Below are the code and all the weights of a small trained network. Each question names an input and a target symbol and asks about switching units off, where a switched-off unit gives its printed mean instead of its output.

import numpy as np


def w(rows, s, z=0):
    codes = np.array(rows[::2]) - 128.0
    scale = np.full(codes.shape[1], s)
    scale[-1] = z or s
    return codes * scale


def f(y):
    return np.maximum(y, 0)


def softmax(a):
    e = np.exp(a - a.max(-1, keepdims=True))
    return e / e.sum(-1, keepdims=True)


def log_softmax(a):
    a = a - a.max(-1, keepdims=True)
    return a - np.log(np.exp(a).sum(-1, keepdims=True))


def net(x, mask):
    ids = ['ΔΘΣΨαβζηλμξτω'.index(c) for c in x.split()]
    T = len(ids)
    res = E[ids] + P[:T]
    u = 0
    for l in range(3):
        q, k, v = (res @ M[l].T for M in (Q, K, V))
        z = softmax(np.where(np.tri(T) > 0, q @ k.T / 3**0.5, -1e9)) @ v
        res = res + np.where(mask[u], z, O[l][:, -1]) @ O[l][:, :-1]
        u += 1
        y = f(res @ A[l][:, :-1].T + A[l][:, -1])
        res = res + np.where(mask[u : u + 4], y, B[l][:, -1]) @ B[l][:, :-1]
        u += 4
    return log_softmax(res[-1] @ U[:, :-1].T + U[:, -1])


Q, K, V, O, A, B = {}, {}, {}, {}, {}, {}
E = w([
[105,194,119],'Δ',
[131,176,145],'Θ',
[168,153,154],'Σ',
[153,149,170],'Ψ',
[133,144,247],'α',
[48,139,146],'β',
[67,142,135],'ζ',
[179,139,138],'η',
[59,137,133],'λ',
[252,67,192],'μ',
[155,69,36],'ξ',
[147,80,63],'τ',
[188,65,2],'ω',
],0.0082)
P = w([
[97,152,182],'0',
[155,219,156],'1',
[189,218,140],'2',
[183,192,144],'3',
[182,170,147],'4',
[169,136,138],'5',
[161,104,141],'6',
[144,71,143],'7',
[128,37,149],'8',
[121,19,149],'9',
[106,3,156],'10',
],0.0051)
Q[0] = w([
[166,101,131],'0.h1',
[188,226,201],'0.h1',
[124,2,80],'0.h1',
],0.0028)
K[0] = w([
[145,162,144],'0.h1',
[253,95,117],'0.h1',
[84,173,125],'0.h1',
],0.0032)
V[0] = w([
[118,107,156],'0.h1',
[253,53,117],'0.h1',
[184,82,131],'0.h1',
],0.005)
O[0] = w([
[170,123,95,40],'0.h1',
[139,255,75,40],'0.h1',
[152,185,101,8],'0.h1',
],0.0043,0.00015)
A[0] = w([
[157,2,190,194],'0.n1',
[86,163,141,252],'0.n2',
[132,198,112,148],'0.n3',
[130,137,134,104],'0.n4',
],0.0072,0.003)
B[0] = w([
[228,1,200,244],'0.n1',
[128,221,178,251],'0.n2',
[212,163,129,181],'0.n3',
[127,119,122,128],'0.n4',
],0.0051,0.003)
Q[1] = w([
[169,196,171],'1.h1',
[166,190,165],'1.h1',
[255,174,168],'1.h1',
],0.0062)
K[1] = w([
[216,24,94],'1.h1',
[223,13,89],'1.h1',
[166,65,1],'1.h1',
],0.0058)
V[1] = w([
[138,49,158],'1.h1',
[91,253,93],'1.h1',
[146,23,167],'1.h1',
],0.0058)
O[1] = w([
[178,161,122,8],'1.h1',
[29,3,130,117],'1.h1',
[217,212,124,50],'1.h1',
],0.0056,0.00014)
A[1] = w([
[139,186,141,132],'1.n1',
[11,105,147,128],'1.n2',
[125,153,146,255],'1.n3',
[58,101,102,219],'1.n4',
],0.012,0.0055)
B[1] = w([
[213,119,96,178],'1.n1',
[132,254,32,160],'1.n2',
[166,212,121,254],'1.n3',
[140,234,53,175],'1.n4',
],0.009,0.0064)
Q[2] = w([
[253,138,130],'2.h1',
[215,160,117],'2.h1',
[182,174,121],'2.h1',
],0.011)
K[2] = w([
[96,1,93],'2.h1',
[117,24,137],'2.h1',
[133,61,153],'2.h1',
],0.0099)
V[2] = w([
[104,211,248],'2.h1',
[120,103,127],'2.h1',
[151,65,254],'2.h1',
],0.0094)
O[2] = w([
[7,182,254,252],'2.h1',
[168,114,144,44],'2.h1',
[213,241,230,132],'2.h1',
],0.0069,0.0033)
A[2] = w([
[105,9,125,148],'2.n1',
[228,175,80,120],'2.n2',
[254,175,128,95],'2.n3',
[19,104,191,254],'2.n4',
],0.0034,0.0048)
B[2] = w([
[195,97,192,139],'2.n1',
[160,124,113,233],'2.n2',
[199,203,48,253],'2.n3',
[3,68,138,228],'2.n4',
],0.0055,0.004)
U = w([
[67,172,57,69],'Δ',
[87,127,130,227],'Θ',
[121,121,138,41],'Σ',
[112,114,166,142],'Ψ',
[89,123,222,181],'α',
[99,116,159,186],'β',
[109,110,149,112],'ζ',
[122,107,152,131],'η',
[111,112,141,109],'λ',
[212,194,140,2],'μ',
[159,83,76,248],'ξ',
[145,86,109,202],'τ',
[196,84,3,89],'ω',
],0.0064,0.0027)

Each question gives the input, a string of symbols that net reads in full, and the target symbol t.
The units are the heads (3 rows each of Q, K, V and O) and the neurons (one row each of A and B). Each row of codes is followed by its name. A weight is (code - 128) times the scale printed after its matrix; where a second scale follows, it is the last column's (O, A, B and U).
mask holds one flag per unit, layer by layer, with each layer's heads first. A switched-off unit (its flag False) gives its mean, the last column of its rows in O or B, instead of its output. The means were averaged over made-up inputs and are rounded, as every weight is.
A unit's drop is (log p(t) with every unit on - log p(t) with that unit switched off) / (log p(t) with every unit on - log p(t) with every unit switched off).
The circuit of an input: a set's keep is (log p(t) with only the set's units on - log p(t) with every unit switched off) / (log p(t) with every unit on - log p(t) with every unit switched off). Starting from the 12 units with the biggest drops (on a tie, the unit counted first), units are removed one at a time, each time the one whose removal leaves the highest keep (on an exact tie, the one counted first), for as long as the keep stays at least 0.8.
circuit, biggest first: the units of the circuit, biggest drop first
top k neurons: the k neurons with the biggest drops, biggest first
k most important neurons of layer l: the k neurons of layer l with the biggest drops, biggest first
drop of u: that unit's drop, to one decimal
input Δ ω Δ Δ ω λ μ ζ Δ μ Σ, target μ: circuit, biggest first => 2.h1, 0.n1, 1.h1, 1.n4
input μ β η μ Δ μ μ Δ μ, target μ: circuit, biggest first => 2.h1, 0.n1, 1.h1
input Δ Θ β, target Δ: top 2 neurons => 0.n1, 1.n2
input ω Θ ω ω ζ, target ω: circuit, biggest first => 2.h1
input Δ Δ Δ, target Δ: circuit, biggest first => 0.n1, 1.h1, 2.h1, 1.n2
input Δ Δ Ψ Δ μ μ β Ψ, target μ: top 2 neurons => 0.n1, 0.n2
input Δ Θ Δ Δ Δ Δ Δ Δ ζ, target Δ: circuit, biggest first => 1.n2, 1.h1, 1.n4, 2.h1
input α Θ β Δ Δ α ω Θ, target ω: circuit, biggest first => 2.h1, 1.n3
input Δ Δ ω λ Δ Δ Δ λ, target Δ: circuit, biggest first => 1.n2, 1.h1, 1.n4, 0.n1
input Δ λ Θ ω Δ Δ β Δ μ Δ, target μ: circuit, biggest first => 2.h1, 0.n1, 1.n4, 1.n3
input η Δ Δ Δ Δ Δ μ, target μ: circuit, biggest first => 2.h1, 0.n1, 2.n3
input Δ β μ Δ β Θ ω Δ, target ω: circuit, biggest first => 2.h1, 1.n3, 0.n2
input Δ Θ α ξ ω μ, target ω: circuit, biggest first => 2.h1, 1.h1
input Δ μ α, target μ: top 2 neurons => 1.n1, 0.n1
input λ Ψ β Δ Δ β Θ Δ Δ ω ω, target ω: top 2 neurons => 1.n4, 0.n1
input β μ Δ Δ ω Θ, target ω: circuit, biggest first => 2.h1, 0.n2, 1.n3
input λ Δ Δ Θ μ η α, target μ: top 2 neurons => 0.n1, 0.n2
input Δ η λ Ψ μ Δ ξ ω Δ ξ, target ω: top 2 neurons => 1.n4, 0.n2
input Θ Ψ μ μ Δ, target μ: most important neuron of layer 1 => 1.n1
input Δ ζ Δ Δ ω α ω, target ω: top neuron => 0.n2
input Δ μ ζ Ψ Δ ω α, target ω: top 2 neurons => 1.n3, 0.n2
input Δ ω Σ, target ω: drop of 2.h1 => 1.0
input Θ β Δ λ Ψ ω ω ξ, target ω: drop of 1.n3 => 0.0
input τ Δ Δ Δ μ Σ Δ Δ ω Σ, target ω: drop of 2.h1 => 1.3
input Θ μ μ Δ Δ μ μ Σ, target μ: drop of 2.h1 => 0.5
